Below is a small trained network, with its code and all its weights. Each question gives an input and a class and asks what happens when units are switched off, that is, made to give their printed mean instead of their output.

import numpy as np


def w(rows, s, z=0):
    codes = np.array(rows[::2]) - 128.0
    scale = np.full(codes.shape[1], s)
    scale[-1] = z or s
    return codes * scale


def f(y):
    return np.maximum(y, 0)


def log_softmax(a):
    a = a - a.max(-1, keepdims=True)
    return a - np.log(np.exp(a).sum(-1, keepdims=True))


def net(x, mask):
    res = np.array(x, float).reshape(1, 8) / 4 @ E
    y = f(res @ A[0][:, :-1].T + A[0][:, -1])
    res = res + np.where(mask, y, B[0][:, -1]) @ B[0][:, :-1]
    return log_softmax(res[-1] @ U[:, :-1].T + U[:, -1])


A, B = {}, {}
E = w([
[169,183,133,114,140,118,189,154,216,177],'x0',
[128,104,197,58,254,71,140,116,106,126],'x1',
[131,123,127,130,133,135,113,131,129,136],'x2',
[210,55,54,161,214,129,127,156,175,80],'x3',
[233,145,138,87,151,200,130,100,79,135],'x4',
[98,128,137,84,118,136,181,113,137,94],'x5',
[105,136,128,120,140,142,124,122,149,124],'x6',
[130,131,130,131,126,122,139,126,122,124],'x7',
],0.01)
A[0] = w([
[140,128,49,161,1,211,147,131,138,147,94],'n1',
[156,170,123,84,129,105,183,212,232,210,129],'n2',
[159,96,105,168,146,117,129,134,175,118,68],'n3',
[72,91,109,149,126,137,58,97,47,72,252],'n4',
[86,209,163,122,92,107,131,121,25,203,22],'n5',
[122,120,170,119,207,81,139,117,119,212,58],'n6',
[113,179,229,26,42,82,66,74,99,244,36],'n7',
[200,45,60,126,176,77,134,183,176,39,76],'n8',
[41,88,125,177,85,25,115,180,189,93,164],'n9',
[192,155,139,104,118,246,123,53,90,111,151],'n10',
[71,178,192,186,118,102,109,128,130,157,85],'n11',
[118,105,211,109,209,73,157,104,75,165,64],'n12',
[178,197,124,107,121,79,193,225,169,224,106],'n13',
],0.0068,0.0037)
B[0] = w([
[44,74,48,117,210,59,156,50,136,201,253],'n1',
[140,169,112,87,95,114,51,186,50,93,224],'n2',
[134,105,162,138,108,129,141,87,177,95,169],'n3',
[123,183,128,21,93,189,92,173,43,116,255],'n4',
[130,40,133,141,127,135,120,101,192,54,206],'n5',
[99,99,73,116,135,122,148,78,134,169,194],'n6',
[177,100,141,206,99,126,153,77,181,37,247],'n7',
[128,74,134,202,72,179,109,87,164,65,240],'n8',
[202,146,188,153,214,86,205,253,102,173,237],'n9',
[221,176,163,169,176,120,220,144,78,200,231],'n10',
[164,127,145,191,142,131,134,96,149,84,181],'n11',
[34,65,24,113,122,74,108,103,142,195,224],'n12',
[59,123,67,79,49,190,107,215,83,104,212],'n13',
],0.0069,0.0082)
U = w([
[41,97,3,110,148,57,137,27,141,234,3],'0',
[171,92,173,191,56,158,108,73,214,7,19],'1',
[103,161,115,19,12,184,43,226,43,92,76],'2',
[217,163,237,155,194,85,226,184,95,214,98],'3',
[127,167,138,117,127,134,119,125,137,145,252],'4',
[122,119,166,99,90,155,122,136,143,173,228],'5',
[129,163,150,106,130,132,112,133,133,129,202],'6',
],0.0065,0.0067)

Each question gives the input, the list of numbers given to net, and the class t.
The units are the neurons (one row each of A and B). Each row of codes is followed by its name. A weight is (code - 128) times the scale printed after its matrix; where a second scale follows, it is the last column's (A, B and U).
mask holds one flag per neuron, in row order. A switched-off neuron (its flag False) gives its mean, the last column of its row in B, instead of its output. The means were averaged over made-up inputs and are rounded, as every weight is.
A unit's drop is (log p(t) with every unit on - log p(t) with that unit switched off) / (log p(t) with every unit on - log p(t) with every unit switched off).
The circuit of an input: a set's keep is (log p(t) with only the set's units on - log p(t) with every unit switched off) / (log p(t) with every unit on - log p(t) with every unit switched off). Starting from the 12 units with the biggest drops (on a tie, the unit counted first), units are removed one at a time, each time the one whose removal leaves the highest keep (on an exact tie, the one counted first), for as long as the keep stays at least 0.8.
circuit, biggest first: the units of the circuit, biggest drop first
top k neurons: the k neurons with the biggest drops, biggest first
drop of u: that unit's drop, to one decimal
input [-6,7,-6,3,5,3,2,0], class 0: circuit, biggest first => n12
input [-1,6,-3,7,6,2,-7,-3], class 1: top 3 neurons => n8, n1, n9
input [-4,5,-2,-7,0,-2,-4,3], class 1: top 3 neurons => n7, n5, n1
input [-8,5,-5,-1,-8,-8,0,-5], class 2: top 3 neurons => n4, n10, n1
input [-1,-8,-4,8,1,7,5,-8], class 0: top 3 neurons => n1, n7, n5
input [3,-6,-4,-1,5,-3,-1,-1], class 0: top 3 neurons => n1, n9, n4
input [-6,-2,3,-7,-1,0,-6,-3], class 1: top 2 neurons => n7, n5
input [-7,2,5,4,4,7,-6,-2], class 2: top 2 neurons => n4, n1
input [0,0,-4,8,8,-6,0,-5], class 1: top 2 neurons => n8, n9
input [5,4,-4,-6,1,-5,6,-2], class 1: circuit, biggest first => n7, n5
input [7,5,-5,0,2,-4,-6,-4], class 2: circuit, biggest first => n13, n2
input [6,8,7,7,-2,5,-2,5], class 0: top 3 neurons => n12, n6, n7
input [6,-8,-7,-1,4,3,3,-5], class 0: top 2 neurons => n1, n4
input [-6,7,4,-5,5,0,-4,2], class 0: circuit, biggest first => n12
input [-6,-1,-2,-5,8,-4,-5,-4], class 3: top 3 neurons => n10, n13, n8
input [-3,0,-8,-8,-5,7,-5,4], class 1: drop of n7 => 0.3
input [-3,8,-8,1,2,7,7,6], class 0: drop of n12 => 0.6
input [3,2,1,5,5,8,-4,0], class 1: drop of n1 => 0.4
